Below is a small trained network, with its code and all its weights. Each question gives an input and a target symbol and asks what happens when units are switched off, that is, made to give their printed mean instead of their output.

import numpy as np


def w(rows, s, z=0):
    codes = np.array(rows[::2]) - 128.0
    scale = np.full(codes.shape[1], s)
    scale[-1] = z or s
    return codes * scale


def f(y):
    return y / 2 * (1 + np.tanh(0.7978845608 * (y + 0.044715 * y**3)))


def softmax(a):
    e = np.exp(a - a.max(-1, keepdims=True))
    return e / e.sum(-1, keepdims=True)


def log_softmax(a):
    a = a - a.max(-1, keepdims=True)
    return a - np.log(np.exp(a).sum(-1, keepdims=True))


def net(x, mask):
    ids = ['αβγδζθξπστφψω'.index(c) for c in x.split()]
    T = len(ids)
    res = E[ids] + P[:T]
    u = 0
    for l in range(3):
        q, k, v = (res @ M[l].T for M in (Q, K, V))
        z = softmax(np.where(np.tri(T) > 0, q @ k.T / 2**0.5, -1e9)) @ v
        res = res + np.where(mask[u], z, O[l][:, -1]) @ O[l][:, :-1]
        u += 1
        y = f(res @ A[l][:, :-1].T + A[l][:, -1])
        res = res + np.where(mask[u : u + 4], y, B[l][:, -1]) @ B[l][:, :-1]
        u += 4
    return log_softmax(res[-1] @ U[:, :-1].T + U[:, -1])


Q, K, V, O, A, B = {}, {}, {}, {}, {}, {}
E = w([
[197,150,21,201,168,112,103],'α',
[198,188,82,181,83,98,62],'β',
[149,130,82,72,19,167,165],'γ',
[208,174,248,74,214,150,142],'δ',
[169,64,34,125,186,26,147],'ζ',
[87,126,64,48,149,89,169],'θ',
[222,64,69,122,90,159,92],'ξ',
[170,96,36,38,179,150,40],'π',
[93,202,95,64,105,28,111],'σ',
[137,142,54,74,152,57,98],'τ',
[123,44,103,91,156,18,172],'φ',
[136,61,81,63,111,159,160],'ψ',
[201,97,129,174,36,17,138],'ω',
],0.014)
P = w([
[28,57,47,191,47,101,34],'0',
[40,99,57,157,78,119,82],'1',
[74,121,71,141,94,121,106],'2',
[104,138,82,122,105,122,121],'3',
[129,148,102,106,117,124,126],'4',
[144,167,111,93,134,124,143],'5',
[162,175,130,77,140,131,150],'6',
[176,186,145,64,150,128,160],'7',
[189,201,161,56,158,129,167],'8',
[209,205,171,42,167,132,170],'9',
[223,220,184,40,174,134,180],'10',
[233,234,197,29,185,136,183],'11',
[253,236,202,21,183,124,196],'12',
],0.0062)
Q[0] = w([
[239,177,68,6,111,49,137],'0.h1',
[175,131,130,156,85,153,148],'0.h1',
],0.015)
K[0] = w([
[251,194,228,79,203,146,205],'0.h1',
[132,132,86,60,143,86,107],'0.h1',
],0.014)
V[0] = w([
[197,138,125,228,103,255,138],'0.h1',
[116,72,94,83,231,76,114],'0.h1',
],0.0084)
O[0] = w([
[48,128,159,18,167,4,122,4],'0.h1',
[137,208,145,208,28,182,168,210],'0.h1',
],0.0049,0.0034)
A[0] = w([
[71,172,110,145,156,131,199,229],'0.n1',
[102,8,179,127,117,164,255,42],'0.n2',
[75,102,149,98,183,85,134,3],'0.n3',
[63,92,201,171,163,166,136,80],'0.n4',
],0.013,0.0015)
B[0] = w([
[195,44,163,114,78,119,89,223],'0.n1',
[113,255,98,117,166,119,38,254],'0.n2',
[144,157,128,196,101,162,158,101],'0.n3',
[109,154,191,92,164,113,147,86],'0.n4',
],0.011,0.0009)
Q[1] = w([
[199,141,106,108,142,107,127],'1.h1',
[254,184,80,50,104,95,162],'1.h1',
],0.012)
K[1] = w([
[171,165,181,86,145,127,160],'1.h1',
[247,192,229,84,222,150,213],'1.h1',
],0.011)
V[1] = w([
[94,180,120,67,6,149,129],'1.h1',
[118,143,48,83,198,245,49],'1.h1',
],0.012)
O[1] = w([
[185,76,75,253,228,96,138,254],'1.h1',
[152,100,176,187,65,51,174,248],'1.h1',
],0.0055,0.0023)
A[1] = w([
[171,76,113,157,253,118,92,96],'1.n1',
[64,165,100,101,129,194,173,2],'1.n2',
[216,68,128,158,147,140,135,72],'1.n3',
[81,98,202,132,151,54,163,200],'1.n4',
],0.017,0.0024)
B[1] = w([
[163,78,97,129,210,147,187,192],'1.n1',
[159,138,86,138,117,127,227,144],'1.n2',
[18,169,97,129,111,134,187,254],'1.n3',
[140,160,84,157,126,246,151,130],'1.n4',
],0.014,0.0094)
Q[2] = w([
[48,26,203,213,188,163,9],'2.h1',
[239,229,5,2,68,95,198],'2.h1',
],0.0079)
K[2] = w([
[96,82,9,135,108,119,52],'2.h1',
[129,231,216,50,186,168,180],'2.h1',
],0.011)
V[2] = w([
[168,151,49,231,130,70,142],'2.h1',
[71,59,43,2,28,151,183],'2.h1',
],0.0096)
O[2] = w([
[133,186,167,39,128,141,140,203],'2.h1',
[254,181,187,132,174,84,16,254],'2.h1',
],0.0063,0.0083)
A[2] = w([
[98,75,131,90,107,125,152,209],'2.n1',
[103,164,148,40,59,156,100,7],'2.n2',
[120,124,135,121,109,5,161,180],'2.n3',
[150,136,160,187,147,63,164,138],'2.n4',
],0.022,0.0012)
B[2] = w([
[239,177,147,139,165,124,103,171],'2.n1',
[127,9,61,178,105,207,52,184],'2.n2',
[108,108,203,67,115,144,180,251],'2.n3',
[173,85,128,225,95,113,108,196],'2.n4',
],0.012)
U = w([
[140,27,127,50,104,131,127,74],'α',
[108,128,140,2,125,109,141,152],'β',
[147,23,136,182,197,109,193,105],'γ',
[180,125,110,103,79,147,171,2],'δ',
[182,110,107,167,127,147,68,141],'ζ',
[136,195,142,201,88,57,102,218],'θ',
[206,160,223,96,101,102,71,144],'ξ',
[136,99,193,221,36,129,159,67],'π',
[70,180,79,122,150,125,187,159],'σ',
[96,173,197,150,154,235,131,210],'τ',
[63,40,45,157,115,99,189,89],'φ',
[70,121,167,116,68,93,189,130],'ψ',
[159,139,84,37,214,120,82,166],'ω',
],0.0072,0.0051)

Each question gives the input, a string of symbols that net reads in full, and the target symbol t.
The units are the heads (2 rows each of Q, K, V and O) and the neurons (one row each of A and B). Each row of codes is followed by its name. A weight is (code - 128) times the scale printed after its matrix; where a second scale follows, it is the last column's (O, A, B and U).
mask holds one flag per unit, layer by layer, with each layer's heads first. A switched-off unit (its flag False) gives its mean, the last column of its rows in O or B, instead of its output. The means were averaged over made-up inputs and are rounded, as every weight is.
A unit's drop is (log p(t) with every unit on - log p(t) with that unit switched off) / (log p(t) with every unit on - log p(t) with every unit switched off).
The circuit of an input: a set's keep is (log p(t) with only the set's units on - log p(t) with every unit switched off) / (log p(t) with every unit on - log p(t) with every unit switched off). Starting from the 12 units with the biggest drops (on a tie, the unit counted first), units are removed one at a time, each time the one whose removal leaves the highest keep (on an exact tie, the one counted first), for as long as the keep stays at least 0.8.
units of the circuit, in order: the units of the circuit, biggest drop first
unit that matters most: the unit with the biggest drop
k most important neurons: the k neurons with the biggest drops, biggest first
k most important neurons of layer l: the k neurons of layer l with the biggest drops, biggest first
input ζ γ ζ ξ φ ξ ξ γ σ π φ ψ γ, target ψ: unit that matters most => 1.h1
input γ γ β, target γ: units of the circuit, in order => 1.n1; 1.h1
input γ δ ω φ, target ψ: 2 most important neurons of layer 1 => 1.n1; 1.n4
input α β γ ζ ζ ψ, target ζ: units of the circuit, in order => 1.n1; 2.n2; 0.n2
input π ω π ω γ ψ α ξ β, target ξ: units of the circuit, in order => 0.h1; 1.n3
input β γ ζ π γ ζ ω, target ζ: units of the circuit, in order => 1.h1; 2.h1; 2.n2; 1.n1
input ω σ γ ω ζ α θ, target α: 2 most important neurons => 0.n1; 1.n1
input π ω γ, target ω: units of the circuit, in order => 1.h1; 2.h1; 0.h1; 2.n4
input γ θ σ, target θ: 4 most important neurons => 0.n1; 1.n3; 2.n3; 2.n2
input ψ ζ γ ζ γ γ ξ ξ φ α γ, target α: 3 most important neurons => 1.n1; 2.n2; 0.n2
input γ β φ π σ π σ, target π: 2 most important neurons of layer 2 => 2.n4; 2.n2
input σ ω φ α σ γ γ θ, target γ: units of the circuit, in order => 1.h1; 1.n1
input σ σ ω γ ω γ ω γ φ ζ φ, target ζ: 2 most important neurons of layer 1 => 1.n1; 1.n3
input γ θ β ζ β π π α σ α γ ψ φ, target ψ: 2 most important neurons => 0.n2; 2.n3
input θ ζ ψ ω, target ψ: 2 most important neurons => 0.n2; 2.n3
input β β α β ξ ω ζ σ ξ φ π ξ τ, target ξ: most important neuron => 1.n3
input π σ ψ ξ γ ψ γ π α ζ ω, target ζ: units of the circuit, in order => 1.h1; 2.n2; 1.n1
input σ γ θ σ θ ψ θ ζ, target θ: units of the circuit, in order => 2.h1; 2.n4; 2.n2
input σ α β ζ σ ω ζ ζ γ σ, target γ: units of the circuit, in order => 1.h1; 1.n1; 2.n4
input β φ ζ γ ζ γ τ, target γ: units of the circuit, in order => 1.h1; 1.n1
input φ φ τ δ α, target φ: units of the circuit, in order => 2.h1
input σ ζ γ σ γ ω, target γ: units of the circuit, in order => 1.h1; 1.n1
input τ σ ξ γ θ σ γ, target σ: 2 most important neurons => 1.n3; 2.n2
input π π α, target π: units of the circuit, in order => 1.h1; 2.n4
input ω γ ζ ξ τ ζ ζ β, target ζ: units of the circuit, in order => 2.n2; 1.n1; 2.h1
input π σ ψ θ, target ψ: 3 most important neurons => 0.n2; 1.n3; 2.n3
input γ σ ω β, target ω: 2 most important neurons of layer 1 => 1.n3; 1.n1
input σ γ ζ ξ σ ω ξ ψ γ σ ξ ψ, target ξ: unit that matters most => 1.h1
